[128 = 0]
[122 118 128 133 123 133 142 134 144 133 204 117 144 113 124 120 125 108
 133 121 118 127 114 126 131 121 119 129 122 132 127 128 113 149 118 131
 116 101 131 146 120 143 124 112]  [73]
[149 134 128 103 142 140 111 136 131 130 153 100 160 129 136 120 125 108
 129 144 124 122 114 128 134 123 132 140 120 125 130 142 110 171 138 119
 113 148 129 152 141 141 123 127]  [72]
[124 132 157 126 133 143 112 131 114 128 131 118 139 129 135 121 121  80
 127 123 102 116 109 124 147 124 117 132 112 162 123 140 137 171 117 127
  84  24 130 145 164 123 146 111]  [75]
[115  86 146 131 132 129 148 111 131 131 184 146 133 120 121 128 116  93
 141 114  89 126 113 117 140  78  85 110 135 183 120 113 119 134 125 139
 138  45 118 130 104 132 129 119]  [80]
[120 117 148 121 137 133 125 121 128 130 151 136 133 138 132 125 128 116
 133 134 103 119 115 136 145 128 104 126 124 160 127 130 136 141 129 138
  97  17 133 125 142 124 136  95]  [75]
[119 108 132 134 132 143 140 129 130 130 188 129 134 130 130 123 123 100
 130 117  98 117 132 130 146 117  99 118 142 165 118 124 108 132 125 131
 134  96 133 140 127 133 121 112]  [80]
[133 120 111 134 133 137 147 132 149 132 188 114 151 112 112 108 104 152
 134 132 118 127 123 125 133 108 115 132 137 132 126 120  95 145 123 130
 142 117 124 131  96 145 121 107]  [73]
[138 124 148 127 137 120 120 123 141 131 161 125 123 130 118 128 137  58
 139 132  98 110 119 119 145 116 115 116 127 201 118 129 126 149 115 124
 110  61 142 159 131 122 132 120]  [69]
[118 110 141 129 134 149 132 121 129 129 152 129 131 122 121 121 128 101
 144 123  96 114  98 125 120 119  99 132 121 152 119 132 132 155 128 125
  92  16 120 134 129 129 138 119]  [75]
[122 119 143 125 138 145 134 127 132 133 149 118 142 127 134 122 133 122
 133 129 102 129 113 127 143 125 112 134 125 129 130 142 135 154 136 130
  93  42 123 129 141 126 148 102]  [75]
[140 127 135 117 135 139 117 128 131 127 153 106 149 128 137 120 135  97
 138 131 119 113 125 131 141 123 128 131 112 137 129 146 121 167 131 123
  95 114 147 152 138 133 130 110]  [75]
[112 104 148 137 127 153 141 109 121 124 175 119 142 121 127 130 108  97
 149 111  90 121 104 120 132 115  92 139 124 158 113 141 125 168 123 124
 101   7 115 124 116 135 145 107]  [75]
[129 113 156 120 123 104 144 128 116 131 172 135 139 124 128 117 128  98
 134 124 114 126 117 129 152 121 122 131 134 176 129 117 128 146 122 127
 136  77 129 134 122 104 127 110]  [80]
[140  94 155 100 124 105 123 123 136 135 149 128 145 134 116 115 131  92
 146 129 129 128 100 127 144 120 134 116 148 187 123 116 125 139 132 130
 146  91 113 131  90 140 123 124]  [69]
[121 120 115 128 131 130 147 140 152 138 234 105 151 119 133 104 119  99
 132 133 108 127 127 127 142 115 117 155 131 121 120 134  87 160 124 136
 130 151 141 161 118 154 108 102]  [73]
[135 132 152 120 141 127 103 139 114 121 145 109 135 133 127 130 127  53
 138 119 107 117 109 114 151 121 141 121 126 169 122 129 128 172 107 117
 110 127 135 153 136 112 136 128]  [69]
[112  93 131 115 138 142 144 112 126 130 185 119 139 128 121 117 126  74
 156 121  74 118  95 131 124 112  76 102 126 196 125 125 122 144 127 115
 108   4 133 142 120 135 134 110]  [75]
[144 122 133 111 134 126 111 111 124 123 130 127 132 135 131 127 133  70
 157 123 113 115  89 120 133 119 123 131 128 200 121 134 120 141 137 111
 124  68 126 138 105 116 134 137]  [69]
[140 114 120 132 134 141 129 139 136 126 167 105 145 115 121 118 115  92
 142 128 114 127  91 126 128 118 128 130 136 130 121 132  97 139 116 120
 132 141 130 149 110 146 128 133]  [72]
[125 122 143 124 121 112 120 139 138 134 177 118 125 136 129 120 133  73
 126 133 110 122 128 123 153 126 126 116 111 170 125 125 122 155 122 131
 123 115 149 162 137 129 128 115]  [80]
[123 125 139 117 132 131 126 134 136 131 159 115 139 134 131 128 140  98
 126 127 102 117 112 138 135 126 117 131 116 140 129 141 122 157 130 122
 105  96 124 148 144 135 127 112]  [75]
[126 128 136 132 135 136 130 116 141 128 146 131 143 135 132 120 141 101
 145 136  99 117  98 128 140 119 116 137 128 156 113 182 134 153 138 120
  97  15 124 129 137 130 136 112]  [75]
[147 133 134  90 145 136 115 132 135 114 150 105 156 131 124 126 123  89
 134 128 120 129 107 141 143 106 135 136 125 163 132 149 117 170 137 117
  95 144 129 149 131 132 132 119]  [72]
[141 107 143 112 137 145 149 103 133 138 155 118 143 117 122 122 113 109
 152 124 116 128  96 135 126 111 115 130 130 155 135 127 116 148 134 120
 110  70 118 121  97 127 126 119]  [72]
[141 127 140 112 124 107 117 119 137 124 142 121 127 140 120 123 136  91
 136 144 128 119 105 120 135 104 141 130 118 159 130 128 131 132 120 114
 131  57 127 151 114 130 131 131]  [69]
[136 123 134 127 141 135 125 132 137 131 171 119 150 130 126 111 128  87
 138 124  99 120 107 126 133 118 117 126 126 156 128 127 113 160 121 113
 109  78 128 153 130 132 135 113]  [72]
[121 122 133 133 127 129 140 140 144 139 205 103 145 109 127 112 124 112
 131 134 115 133 143 124 140 114 125 130 128 120 122 124 108 157 119 129
 130 156 133 149 119 149 121 105]  [73]
[132 126 141 122 133 119 108 133 128 126 156 112 131 140 125 123 140  75
 127  85 120 124 104 130 136 117 132 131 128 164 126 130 122 151 105 127
 123 121 134 149 129 128 128 127]  [69]
[125 130 147 106 134 110 108 129 126 123 122 118 145 144 127 123 135  85
 138 144 121 129 113 130 135 122 134 125 128 179 130 135 134 153 140 123
 126  82 130 126 126 117 132 137]  [69]
[122 122 146 125 134 132 125 115 129 125 147 135 125 127 123 125 141  99
 143 129 107 114  99 126 127 135 115 132 117 172 125 137 139 136 123 118
 116  30 125 135 138 140 135 123]  [75]
[117 132 149 131 131 128 140 151 147 136 214 106 163 113 128 112 116 105
 121 134 113 125 152 117 149 252 125 120 125 114 134 124  98 177 125 137
 120 165 141 146 131 141 119 101]  [73]
[126 106 137 132 125 131 137 130 137 128 195 123 127 118 130 115 124  99
 140 136 107 123 115 130 127 118 110 120 127 164 119 128 117 141 123 118
 127  43 121 150 115 140 135 123]  [70]
[148 128 132 119 140 135 109 126 129 130 159  94 148 117 118 127 134  68
 147 116 121 120 104 123 129 111 131 134 126 155 117 141 121 154 115 111
 121 179 132 159 113 138 133 129]  [72]
[128 120 137 120 132 143 137 139 152 141 193  99 161 129 133 112 118  95
 127 141 114 125 138 129 146 115 125 131 127 105 129 123  95 165 136 123
 115 147 124 148 127 146 118  99]  [73]
[122 110 136 118 128 138 144 128 140 139 186 116 152 110 123 123 129 107
 152 115 111 125 128 128 134 115 104 125 138 130 120 136 102 151 122 126
 123 134 128 127 122 145 120 116]  [73]
[136 125 131 126 130 129 130 146 150 128 194  98 151 121 123 127 121 101
 125 139  96 127 136 113 139 116 127 105 140 119 132 135 114 164 122 126
 137 163 131 147 125 150 125 109]  [73]
[134 114 137 121 129 139 143 139 161 132 205  99 156 119 129 108 117 110
 122 138 114 145 127 116 143 113 125 131 137 117 128 126  98 162 127 124
 123 138 130 140 116 145 122 111]  [73]
[128 131 129 123 126 130 127 141 142 135 187 118 133 126 125 112 126 118
 133 129 108 120 121 127 134 124 112 126 124 141 130 133 128 152 142 131
 124  72 132 152 125 142 126 115]  [73]
[155 129 141 108 135 130 122 129 132 125 148  99 155 121 129 126 127  69
 134 126 117 125 107 131 134 130 149 135 120 142 123 151 120 176 125 114
 111 173 133 169 123 134 133 119]  [72]
[140 123 137  99 129  88 135 136 133 138 131 145 142 145 129 113 132 118
 141 136 117 128 108 130 152 119 129 127 134 190 135 138 123 128 144 132
 135  66 119 131 105 125 118 119]  [80]
[122 121 158 127 109 149 147 131 141 141 210  99 162 115 123 113 115  96
 135 124  97 136 123 132 138 112 109 135 135 123 122 133  92 163 124 128
 117 148 137 136 122 145 120 104]  [73]

[130 120 123 138 127 125 134 118 121 129 131 127 127 126 127 125 121 112
 133 141 139 130 122 125 123 125 131 130 136 130 134 114 131 125 127 116
 134 123 137 118 136 127 123 123]  <50>
[132 122 126 136 129 123 130 112 121 130 137 127 123 126 135 127 131 111
 129 149 135 132 118 116 129 132 127 126 126 128 125 121 130 133 126 117
 135 125 137 121 134 129 119 135]  <50>
[126 128 124 130 124 126 129 124 128 128 135 130 125 130 136 126 126 118
 126 143 134 129 124 119 118 128 129 125 130 124 128 124 127 131 124 115
 135 131 132 123 130 129 123 135]  <54>
[134 120 126 122 126 131 132 124 125 128 122 121 127 116 118 131 126 138
 128 114 134 134 129 142 134 128 134 134 130 143 129 127 133 123 130 148
 119 126 134 130 136 124 138 114]  <54>
[132 127 124 131 127 125 129 110 120 130 138 130 121 129 132 126 127 108
 125 149 136 128 120 114 125 128 130 127 133 131 125 122 133 129 126 109
 136 122 131 122 134 129 125 139]  <50>
[130 134 125 130 125 126 124 129 127 125 133 134 128 126 137 128 125 122
 128 140 130 125 132 120 122 128 130 126 122 125 125 131 131 132 128 118
 133 130 139 125 127 130 124 142]  <54>
[139 120 126 127 132 132 135 125 127 126 117 119 131 115 113 133 129 139
 127 114 135 128 131 145 134 125 132 133 127 145 133 121 131 126 131 154
 115 121 133 133 137 122 139 111]  <56>
[132 126 130 127 129 134 129 124 126 129 129 122 127 134 128 131 129 135
 123 124 128 128 131 130 136 128 136 124 126 135 125 131 132 128 129 132
 119 128 131 132 129 124 132 129]  <50>
[126 126 130 129 127 126 131 139 129 125 125 127 128 127 131 126 125 129
 135 126 123 124 131 133 114 122 128 130 122 121 139 127 127 124 129 122
 132 131 123 125 126 129 127 124]  <54>
[130 118 123 133 129 125 131 134 128 126 124 126 131 121 126 126 123 128
 136 126 134 128 126 140 116 121 132 132 128 127 137 118 126 123 131 132
 129 127 126 119 133 130 131 112]  <54>
[129 130 131 126 126 131 129 118 126 132 129 127 125 126 120 131 131 130
 122 126 130 130 125 127 144 134 129 127 134 135 118 131 128 129 127 137
 124 124 133 132 131 127 129 138]  <50>
[126 136 126 126 125 129 123 126 128 130 134 130 128 127 136 128 129 119
 126 141 127 125 129 119 121 130 127 129 117 121 123 133 128 129 128 115
 136 131 128 128 123 128 123 142]  <50>
[134 112 123 135 123 125 140 114 118 133 122 121 125 108 117 130 126 124
 133 127 144 130 122 149 127 121 136 134 146 146 133 110 136 120 134 142
 127 116 137 118 147 127 128 107]  <56>
[129 101 121 138 136 125 144 140 125 128 116 122 135 116 111 118 120 134
 141 110 150 129 124 164 107 114 135 139 135 138 149 102 126 114 133 150
 124 123 132 114 142 129 135  91]  <56>
[132 119 124 129 126 125 129 125 128 128 129 125 130 121 125 131 129 135
 131 123 132 127 131 136 125 125 133 130 126 134 135 124 132 125 126 141
 127 129 129 127 133 127 132 122]  <50>
